Below are the code and all the weights of a small trained network. Each question names an input and a target symbol and asks about switching units off, where a switched-off unit gives its printed mean instead of its output.

import numpy as np


def w(rows, s, z=0):
    codes = np.array(rows[::2]) - 128.0
    scale = np.full(codes.shape[1], s)
    scale[-1] = z or s
    return codes * scale


def f(y):
    return y / 2 * (1 + np.tanh(0.7978845608 * (y + 0.044715 * y**3)))


def softmax(a):
    e = np.exp(a - a.max(-1, keepdims=True))
    return e / e.sum(-1, keepdims=True)


def log_softmax(a):
    a = a - a.max(-1, keepdims=True)
    return a - np.log(np.exp(a).sum(-1, keepdims=True))


def net(x, mask):
    ids = ['αβδεζθλμξπτφψω'.index(c) for c in x.split()]
    T = len(ids)
    res = E[ids] + P[:T]
    r = res
    for j in range(2):
        rows = slice(3 * j, 3 * j + 3)
        q, k, v = (r @ M[0][rows].T for M in (Q, K, V))
        z = softmax(np.where(np.tri(T) > 0, q @ k.T / 3**0.5, -1e9)) @ v
        o = O[0][rows]
        res = res + np.where(mask[j], z, o[:, -1]) @ o[:, :-1]
    y = f(res @ A[0][:, :-1].T + A[0][:, -1])
    res = res + np.where(mask[2:14], y, B[0][:, -1]) @ B[0][:, :-1]
    return log_softmax(res[-1] @ U[:, :-1].T + U[:, -1])


Q, K, V, O, A, B = {}, {}, {}, {}, {}, {}
E = w([
[44,87,85,154,112,127,69,122,132,169,127,150],'α',
[75,140,125,134,122,120,93,175,102,154,125,102],'β',
[132,179,125,51,137,123,185,127,70,162,119,77],'δ',
[96,161,135,100,161,8,155,210,161,110,189,169],'ε',
[112,84,170,157,144,159,179,181,124,182,55,159],'ζ',
[79,117,158,137,130,63,166,49,73,163,118,171],'θ',
[149,149,132,35,101,74,117,175,69,112,80,165],'λ',
[92,217,114,153,149,99,171,132,180,166,142,215],'μ',
[69,199,115,71,109,116,124,89,123,164,66,94],'ξ',
[68,136,57,99,86,171,177,131,130,64,205,217],'π',
[151,143,110,125,58,89,185,125,210,135,117,111],'τ',
[133,145,60,201,76,121,164,87,24,159,151,90],'φ',
[91,127,131,125,62,78,110,156,252,107,88,114],'ψ',
[135,134,146,177,94,113,85,80,141,103,219,60],'ω',
],0.018)
P = w([
[159,178,168,90,48,73,158,187,139,254,175,112],'0',
[95,131,132,129,42,103,133,128,210,138,149,95],'1',
[129,120,173,79,70,134,119,127,159,146,170,107],'2',
[86,167,151,110,129,122,151,151,127,113,134,70],'3',
[143,145,131,146,105,111,146,128,172,105,127,97],'4',
[137,152,126,175,112,97,158,121,161,103,123,92],'5',
[138,73,48,193,146,87,169,134,171,109,178,98],'6',
[120,105,62,179,161,91,131,145,130,130,122,102],'7',
[137,151,103,166,189,96,165,129,152,56,54,87],'8',
[155,166,141,124,196,138,175,91,86,80,81,120],'9',
[130,131,57,213,209,90,147,127,110,82,118,103],'10',
[170,179,126,195,109,89,105,147,121,152,106,136],'11',
[165,165,92,161,149,114,159,117,125,110,83,126],'12',
],0.0093)
Q[0] = w([
[130,94,107,103,139,127,106,129,81,178,158,114],'H1',
[210,52,204,2,92,182,130,79,141,155,126,154],'H1',
[175,104,172,122,72,146,80,158,155,172,173,176],'H1',
[139,174,97,141,187,121,176,80,164,135,120,106],'H2',
[82,124,17,143,115,44,181,176,103,168,93,80],'H2',
[130,121,95,90,193,182,138,142,127,64,115,154],'H2',
],0.0087)
K[0] = w([
[190,193,186,136,33,110,141,140,145,92,69,155],'H1',
[96,84,184,126,46,148,75,215,115,255,178,158],'H1',
[184,180,188,10,55,136,109,137,98,223,146,155],'H1',
[103,88,71,145,139,145,45,143,144,100,102,131],'H2',
[254,131,118,245,237,118,82,99,96,4,67,183],'H2',
[133,70,77,177,42,62,153,144,190,188,136,57],'H2',
],0.0064)
V[0] = w([
[193,221,95,98,54,168,205,35,254,201,102,160],'H1',
[121,129,196,161,138,42,99,176,241,119,137,194],'H1',
[25,153,164,83,131,71,115,99,97,161,30,96],'H1',
[77,148,52,151,133,92,40,37,163,131,175,120],'H2',
[136,139,85,149,127,194,39,204,155,80,78,52],'H2',
[14,131,82,139,182,192,111,122,175,186,135,185],'H2',
],0.0075)
O[0] = w([
[120,242,154,162,113,174,77,86,159,78,2,131,252],'H1',
[206,71,76,204,222,81,37,140,200,107,191,125,159],'H1',
[88,105,87,85,179,93,111,81,94,192,94,101,254],'H1',
[183,206,144,113,45,96,112,43,166,157,203,132,176],'H2',
[182,144,115,117,88,182,33,178,136,224,91,85,41],'H2',
[119,104,32,90,160,233,190,119,194,161,247,186,119],'H2',
],0.0086,0.0053)
A[0] = w([
[227,93,28,161,166,186,72,98,151,134,100,42,127],'N1',
[224,59,78,126,166,203,175,208,44,110,42,201,3],'N2',
[119,178,159,135,139,121,131,150,63,111,134,141,74],'N3',
[50,19,185,189,52,221,43,107,130,61,161,84,160],'N4',
[91,22,182,198,162,128,190,116,92,128,67,148,166],'N5',
[140,45,158,125,91,131,106,74,145,194,70,74,187],'N6',
[194,84,155,196,11,193,96,87,8,58,190,92,1],'N7',
[161,89,199,63,116,135,141,190,77,122,159,69,68],'N8',
[171,132,24,179,140,48,175,117,81,97,119,106,103],'N9',
[171,218,84,146,169,174,112,157,159,108,86,204,54],'N10',
[78,63,174,83,53,159,167,175,206,145,151,40,123],'N11',
[147,123,163,90,159,110,100,71,61,28,188,253,116],'N12',
],0.0066,0.0059)
B[0] = w([
[98,149,218,109,118,107,67,167,88,223,131,184,179],'N1',
[88,202,100,167,81,92,95,68,102,159,165,142,144],'N2',
[149,176,76,137,167,101,130,65,145,142,172,189,143],'N3',
[250,174,132,177,129,135,200,231,90,93,122,87,175],'N4',
[191,130,151,70,152,176,120,133,136,88,176,112,230],'N5',
[68,101,158,91,116,116,143,162,76,110,136,23,235],'N6',
[115,116,174,69,172,108,125,169,155,194,84,200,179],'N7',
[194,166,67,193,125,87,188,181,104,166,116,170,119],'N8',
[37,133,174,101,124,170,69,141,61,154,105,151,252],'N9',
[206,100,109,132,76,71,156,138,131,162,53,130,176],'N10',
[120,128,88,161,81,192,213,130,1,196,167,159,134],'N11',
[152,75,79,135,118,152,88,162,134,174,108,101,205],'N12',
],0.008,0.0046)
U = w([
[94,87,76,109,98,144,139,133,163,210,185,111,128],'α',
[111,46,55,165,111,103,176,167,101,236,124,59,171],'β',
[81,122,106,128,132,140,183,167,108,95,91,100,63],'δ',
[48,116,130,119,174,39,134,188,168,122,170,157,75],'ε',
[107,29,172,117,209,254,200,217,194,179,49,120,253],'ζ',
[78,22,138,165,158,80,164,9,120,74,145,132,174],'θ',
[161,31,75,42,80,88,73,194,49,47,59,108,80],'λ',
[101,163,96,203,196,142,164,113,184,167,109,197,82],'μ',
[48,130,104,81,127,172,86,91,188,137,107,81,152],'ξ',
[96,158,47,112,58,234,95,161,128,22,148,190,191],'π',
[123,115,126,188,120,160,85,118,122,90,51,141,35],'τ',
[51,116,147,210,33,153,170,127,34,118,118,168,69],'φ',
[112,82,152,113,109,148,53,141,161,166,102,139,94],'ψ',
[163,129,113,213,71,99,111,102,70,91,199,30,176],'ω',
],0.0059,0.0055)

Each question gives the input, a string of symbols that net reads in full, and the target symbol t.
The units are the heads (3 rows each of Q, K, V and O) and the neurons (one row each of A and B). Each row of codes is followed by its name. A weight is (code - 128) times the scale printed after its matrix; where a second scale follows, it is the last column's (O, A, B and U).
mask holds one flag per unit, heads first, then neurons. A switched-off unit (its flag False) gives its mean, the last column of its rows in O or B, instead of its output. The means were averaged over made-up inputs and are rounded, as every weight is.
A unit's drop is (log p(t) with every unit on - log p(t) with that unit switched off) / (log p(t) with every unit on - log p(t) with every unit switched off).
The circuit of an input: a set's keep is (log p(t) with only the set's units on - log p(t) with every unit switched off) / (log p(t) with every unit on - log p(t) with every unit switched off). Starting from the 12 units with the biggest drops (on a tie, the unit counted first), units are removed one at a time, each time the one whose removal leaves the highest keep (on an exact tie, the one counted first), for as long as the keep stays at least 0.8.
units of the circuit, in order: the units of the circuit, biggest drop first
unit that matters most: the unit with the biggest drop
top k neurons: the k neurons with the biggest drops, biggest first
heads that matter: for each layer, one digit per head in row order, 1 if its drop is at least 0.15 and else 0, layers parted by /
input λ ω ψ, target λ: heads that matter	01
input ε β ε φ ω ξ δ, target ω: units of the circuit, in order	(H2)
input β ξ ζ θ ω θ π π ψ, target π: units of the circuit, in order	(H1, H2)
input β φ α, target β: units of the circuit, in order	(H1, N11, N4)
input θ ξ α, target θ: heads that matter	11
input μ π ω α, target π: heads that matter	11
input ψ ψ φ β θ τ δ φ ω ω φ β ψ, target φ: units of the circuit, in order	(H1, N11)
input φ ω β, target φ: units of the circuit, in order	(H1, N11)
input μ ψ ω ξ ξ ψ β δ, target ψ: units of the circuit, in order	(H1, N1, H2)
input δ ξ ψ τ λ ζ α α, target ζ: units of the circuit, in order	(H2, N5)
input π δ ω ω α, target ω: heads that matter	01
input β ξ τ, target β: units of the circuit, in order	(N11, H1)
input θ ξ β β ζ θ λ ζ ω μ φ, target φ: heads that matter	00
input ε π ψ ξ θ θ ψ, target θ: heads that matter	01
input ζ φ θ λ ε α β α ω β β, target ω: heads that matter	11
input ω ξ ε β θ ξ τ, target θ: heads that matter	01
input θ ψ β ψ π ζ ξ ψ, target ζ: units of the circuit, in order	(H2)
input ω α ξ ω ω δ, target ω: units of the circuit, in order	(H2, N7)
input π π τ α, target π: units of the circuit, in order	(H1, H2)
input φ ξ ω ζ ω φ α μ β ξ ξ β, target ξ: units of the circuit, in order	(H1, N4, H2)
input α θ μ, target μ: units of the circuit, in order	(H1, H2)
input ε β φ β, target β: units of the circuit, in order	(H1, N11)
input α β λ α, target β: units of the circuit, in order	(H1)
input ξ ε ω ξ θ θ β ξ β λ φ τ, target λ: top 2 neurons	(N6, N5)
input ψ λ θ ξ ξ δ β, target ξ: heads that matter	10
input μ μ ξ μ α, target μ: heads that matter	11
input ω ε α, target ω: unit that matters most	N4
input ζ θ ω ω ω δ λ π ε β β, target ε: heads that matter	10
input ξ ψ α ψ α ξ ζ ω δ λ ξ α, target λ: heads that matter	01
